Below are the code and all the weights of a small trained network. Each question names an input and a class and asks about switching units off, where a switched-off unit gives its printed mean instead of its output.

import numpy as np


def w(rows, s, z=0):
    codes = np.array(rows[::2]) - 128.0
    scale = np.full(codes.shape[1], s)
    scale[-1] = z or s
    return codes * scale


def f(y):
    return np.maximum(y, 0)


def log_softmax(a):
    a = a - a.max(-1, keepdims=True)
    return a - np.log(np.exp(a).sum(-1, keepdims=True))


def net(x, mask):
    res = np.array(x, float).reshape(1, 8) / 4 @ E
    y = f(res @ A[0][:, :-1].T + A[0][:, -1])
    res = res + np.where(mask, y, B[0][:, -1]) @ B[0][:, :-1]
    return log_softmax(res[-1] @ U[:, :-1].T + U[:, -1])


A, B = {}, {}
E = w([
[145,200,146,109,136,106,112,215],'x0',
[91,142,135,112,138,125,141,124],'x1',
[134,140,120,108,117,122,127,113],'x2',
[178,145,161,212,98,98,249,159],'x3',
[67,62,34,250,246,185,20,186],'x4',
[36,73,68,146,31,56,75,254],'x5',
[96,174,104,100,119,125,149,117],'x6',
[212,64,138,231,145,121,82,164],'x7',
],0.0068)
A[0] = w([
[157,114,94,155,67,64,145,145,195],'neuron 0',
[80,170,81,254,126,194,159,164,145],'neuron 1',
[27,95,132,43,50,160,116,165,217],'neuron 2',
[114,111,153,129,199,132,68,164,158],'neuron 3',
[181,143,159,186,201,71,180,61,231],'neuron 4',
[138,179,176,136,222,234,86,54,251],'neuron 5',
],0.0075,0.003)
B[0] = w([
[41,85,192,142,128,100,157,147,201],'neuron 0',
[75,113,205,147,117,150,81,77,205],'neuron 1',
[120,95,177,98,98,103,53,154,240],'neuron 2',
[44,189,103,104,176,147,38,98,188],'neuron 3',
[173,185,166,34,149,219,171,191,228],'neuron 4',
[254,234,71,161,152,197,60,107,255],'neuron 5',
],0.009,0.0082)
U = w([
[142,172,196,146,161,214,128,102,212],'0',
[100,48,194,176,79,163,88,155,226],'1',
[151,150,22,168,161,190,90,134,4],'2',
[54,37,18,134,255,53,82,132,74],'3',
[168,123,201,98,225,170,238,135,56],'4',
[92,77,180,190,85,94,225,153,163],'5',
],0.0087,0.003)

Each question gives the input, the list of numbers given to net, and the class t.
The units are the neurons (one row each of A and B). Each row of codes is followed by its name. A weight is (code - 128) times the scale printed after its matrix; where a second scale follows, it is the last column's (A, B and U).
mask holds one flag per neuron, in row order. A switched-off neuron (its flag False) gives its mean, the last column of its row in B, instead of its output. The means were averaged over made-up inputs and are rounded, as every weight is.
A unit's drop is (log p(t) with every unit on - log p(t) with that unit switched off) / (log p(t) with every unit on - log p(t) with every unit switched off).
The circuit of an input: a set's keep is (log p(t) with only the set's units on - log p(t) with every unit switched off) / (log p(t) with every unit on - log p(t) with every unit switched off). Starting from all 6 units, units are removed one at a time, each time the one whose removal leaves the highest keep (on an exact tie, the one counted first), for as long as the keep stays at least 0.8.
circuit, biggest first: the units of the circuit, biggest drop first
most important unit: the unit with the biggest drop
top k neurons: the k neurons with the biggest drops, biggest first
drop of u: that unit's drop, to one decimal
input [7,-2,2,4,-7,5,-4,-3], class 5: circuit, biggest first => [neuron 5; neuron 0]
input [-1,4,2,-5,3,8,-8,8], class 3: top 2 neurons => [neuron 3; neuron 4]
input [6,-2,4,-1,5,-6,-1,-5], class 2: circuit, biggest first => [neuron 5; neuron 0]
input [5,8,6,-3,-8,7,-7,-8], class 1: most important unit => neuron 2
input [-4,-7,3,3,-1,4,7,5], class 5: circuit, biggest first => [neuron 5; neuron 2; neuron 0]
input [2,-6,-4,-5,-5,1,4,-1], class 1: circuit, biggest first => [neuron 5; neuron 4]
input [-4,6,-1,8,6,7,6,-7], class 1: top 2 neurons => [neuron 1; neuron 2]
input [0,7,7,-2,4,2,-2,4], class 3: circuit, biggest first => [neuron 4; neuron 3]
input [-8,7,-1,8,-4,0,0,4], class 4: top 2 neurons => [neuron 4; neuron 2]
input [8,-7,7,6,6,8,8,-7], class 1: circuit, biggest first => [neuron 1; neuron 2]
input [-8,-4,8,-1,1,-6,-7,-2], class 2: top 2 neurons => [neuron 5; neuron 1]
input [4,-2,3,4,0,4,5,7], class 5: top 4 neurons => [neuron 5; neuron 2; neuron 0; neuron 3]
input [6,-1,-2,-2,3,3,6,-8], class 3: top 2 neurons => [neuron 4; neuron 5]
input [-7,-7,-5,-4,7,-6,4,-4], class 2: circuit, biggest first => [neuron 5]
input [8,0,-4,4,-6,-3,3,7], class 4: top 2 neurons => [neuron 4; neuron 5]
input [-7,-6,-4,3,8,8,5,-6], class 1: top 2 neurons => [neuron 1; neuron 2]
input [8,6,5,1,-3,7,2,7], class 5: drop of neuron 1 => 0.1
input [-5,-1,6,-2,7,-7,-5,0], class 2: drop of neuron 5 => 1.0
input [-1,1,-2,-5,2,3,-3,3], class 3: drop of neuron 3 => 0.2
input [0,1,-3,-6,5,-4,-4,3], class 2: most important unit => neuron 5
input [2,-2,3,-4,-4,4,7,-8], class 1: drop of neuron 2 => 0.5
